Here is a tiny trained network, its code and every weight. The questions are about switching its units off for an input and a target symbol, where a switched-off unit gives its printed mean instead of its output.

import numpy as np


def w(rows, s, z=0):
    codes = np.array(rows[::2]) - 128.0
    scale = np.full(codes.shape[1], s)
    scale[-1] = z or s
    return codes * scale


def norm(h):
    return h / np.sqrt((h * h).mean(-1, keepdims=True) + 1e-5)


def softmax(a):
    e = np.exp(a - a.max(-1, keepdims=True))
    return e / e.sum(-1, keepdims=True)


def log_softmax(a):
    a = a - a.max(-1, keepdims=True)
    return a - np.log(np.exp(a).sum(-1, keepdims=True))


def net(x, mask):
    ids = ['ΘΞδεζηλμστφψω'.index(c) for c in x.split()]
    T = len(ids)
    res = E[ids] + P[:T]
    u = 0
    for l in range(3):
        r = norm(res)
        for j in range(2):
            rows = slice(2 * j, 2 * j + 2)
            q, k, v = (r @ M[l][rows].T for M in (Q, K, V))
            z = softmax(np.where(np.tri(T) > 0, q @ k.T / 2**0.5, -1e9)) @ v
            o = O[l][rows]
            res = res + np.where(mask[u + j], z, o[:, -1]) @ o[:, :-1]
        u += 2
    return log_softmax(norm(res)[-1] @ U[:, :-1].T + U[:, -1])


Q, K, V, O = {}, {}, {}, {}
E = w([
[153,125,151,140],'Θ',
[106,120,217,95],'Ξ',
[120,136,107,5],'δ',
[88,123,72,178],'ε',
[227,232,177,62],'ζ',
[85,140,158,190],'η',
[147,95,129,153],'λ',
[141,93,125,158],'μ',
[127,41,112,80],'σ',
[120,121,145,150],'τ',
[109,168,54,170],'φ',
[212,101,175,105],'ψ',
[253,112,85,225],'ω',
],0.02)
P = w([
[176,145,23,99],'0',
[165,132,84,102],'1',
[172,142,92,96],'2',
[216,128,100,80],'3',
[188,143,79,75],'4',
[171,134,68,75],'5',
[202,110,68,62],'6',
[208,133,73,55],'7',
[169,143,67,57],'8',
[188,131,70,64],'9',
[131,127,1,107],'10',
],0.0047)
Q[0] = w([
[90,190,65,130],'0.h1',
[2,97,173,161],'0.h1',
[201,183,148,45],'0.h2',
[16,82,146,149],'0.h2',
],0.0077)
K[0] = w([
[50,254,116,169],'0.h1',
[18,45,217,190],'0.h1',
[125,162,23,114],'0.h2',
[112,78,231,219],'0.h2',
],0.0077)
V[0] = w([
[210,89,109,149],'0.h1',
[255,61,114,115],'0.h1',
[62,157,82,92],'0.h2',
[143,91,61,66],'0.h2',
],0.0064)
O[0] = w([
[72,124,17,190,212],'0.h1',
[37,133,28,178,253],'0.h1',
[97,88,10,84,102],'0.h2',
[3,151,80,118,161],'0.h2',
],0.0046,0.0058)
Q[1] = w([
[66,134,164,74],'1.h1',
[13,146,201,145],'1.h1',
[179,133,2,105],'1.h2',
[172,98,162,91],'1.h2',
],0.0099)
K[1] = w([
[2,213,247,156],'1.h1',
[82,199,227,224],'1.h1',
[115,130,79,102],'1.h2',
[9,133,80,231],'1.h2',
],0.0069)
V[1] = w([
[2,183,97,204],'1.h1',
[96,249,133,141],'1.h1',
[199,77,75,111],'1.h2',
[10,122,135,128],'1.h2',
],0.0078)
O[1] = w([
[245,55,86,100,26],'1.h1',
[168,160,167,91,3],'1.h1',
[2,160,211,124,252],'1.h2',
[95,95,45,140,56],'1.h2',
],0.0084,0.0039)
Q[2] = w([
[112,195,97,134],'2.h1',
[169,129,86,152],'2.h1',
[134,84,46,246],'2.h2',
[147,182,113,145],'2.h2',
],0.013)
K[2] = w([
[113,151,182,143],'2.h1',
[138,152,91,228],'2.h1',
[102,253,2,223],'2.h2',
[73,68,39,159],'2.h2',
],0.0062)
V[2] = w([
[109,126,157,120],'2.h1',
[133,56,154,90],'2.h1',
[105,97,179,158],'2.h2',
[140,1,125,152],'2.h2',
],0.012)
O[2] = w([
[118,25,165,36,132],'2.h1',
[3,30,183,134,6],'2.h1',
[172,41,112,179,147],'2.h2',
[138,99,233,133,89],'2.h2',
],0.0058,0.0023)
U = w([
[154,139,133,117,3],'Θ',
[109,63,207,62,221],'Ξ',
[114,134,100,4,59],'δ',
[146,135,93,118,96],'ε',
[167,228,153,58,57],'ζ',
[178,143,210,177,118],'η',
[137,100,119,170,11],'λ',
[133,89,115,188,210],'μ',
[87,40,97,87,35],'σ',
[150,99,158,145,191],'τ',
[150,177,46,120,93],'φ',
[60,183,195,166,198],'ψ',
[163,160,112,200,65],'ω',
],0.014,0.0029)

Each question gives the input, a string of symbols that net reads in full, and the target symbol t.
The units are the heads (2 rows each of Q, K, V and O). Each row of codes is followed by its name. A weight is (code - 128) times the scale printed after its matrix; where a second scale follows, it is the last column's (O and U).
mask holds one flag per head, layer by layer. A switched-off head (its flag False) gives its mean, the last column of its rows in O, instead of its output. The means were averaged over made-up inputs and are rounded, as every weight is.
A unit's drop is (log p(t) with every unit on - log p(t) with that unit switched off) / (log p(t) with every unit on - log p(t) with every unit switched off).
The circuit of an input: a set's keep is (log p(t) with only the set's units on - log p(t) with every unit switched off) / (log p(t) with every unit on - log p(t) with every unit switched off). Starting from all 6 units, units are removed one at a time, each time the one whose removal leaves the highest keep (on an exact tie, the one counted first), for as long as the keep stays at least 0.8.
units of the circuit, in order: the units of the circuit, biggest drop first
unit that matters most: the unit with the biggest drop
which heads matter: for each layer, one digit per head in row order, 1 if its drop is at least 0.15 and else 0, layers parted by /
drop when u is switched off: that unit's drop, to one decimal
input φ φ μ λ, target φ: unit that matters most => 2.h2
input Ξ μ μ ψ μ ψ μ ε σ η, target η: units of the circuit, in order => (1.h1 0.h1)
input ε ε μ η μ ψ η ψ ψ δ ε, target ψ: units of the circuit, in order => (1.h2 0.h1)
input ψ ε μ ζ λ φ μ φ φ Θ, target φ: which heads matter => 00 / 00 / 00
input μ λ ψ δ ψ ψ Ξ ψ μ, target ψ: which heads matter => 00 / 01 / 00
input ε μ η η η ε, target η: units of the circuit, in order => (0.h1 2.h2 1.h1)
input λ ψ μ φ ψ φ ω ψ, target φ: units of the circuit, in order => (0.h1 1.h2)
input μ μ δ φ ε φ τ, target φ: units of the circuit, in order => (2.h2 1.h1)
input μ η ε Θ λ τ ψ ψ, target ψ: which heads matter => 10 / 10 / 00
input ψ ε μ ψ φ, target ψ: which heads matter => 10 / 01 / 00
input ζ ψ ψ, target ψ: which heads matter => 00 / 10 / 00
input σ ε λ δ Ξ η η ω Ξ, target Ξ: units of the circuit, in order => (2.h1 1.h1)
input φ Ξ μ λ ψ η, target η: which heads matter => 10 / 10 / 00
input ζ λ φ μ, target φ: which heads matter => 00 / 00 / 01
input Ξ ψ λ φ Ξ Θ, target φ: unit that matters most => 0.h2
input Θ λ ω ε ψ λ, target ψ: drop when 2.h2 is switched off => 0.1
input ψ τ ψ ψ ψ μ φ ε ψ λ, target ψ: drop when 1.h2 is switched off => 0.9
input Ξ δ ε ψ μ ψ ε, target ψ: drop when 1.h2 is switched off => 0.5
input ψ μ τ Ξ ζ ψ ζ ψ Ξ, target Ξ: drop when 1.h1 is switched off => 0.2
input φ φ η τ, target φ: unit that matters most => 2.h2
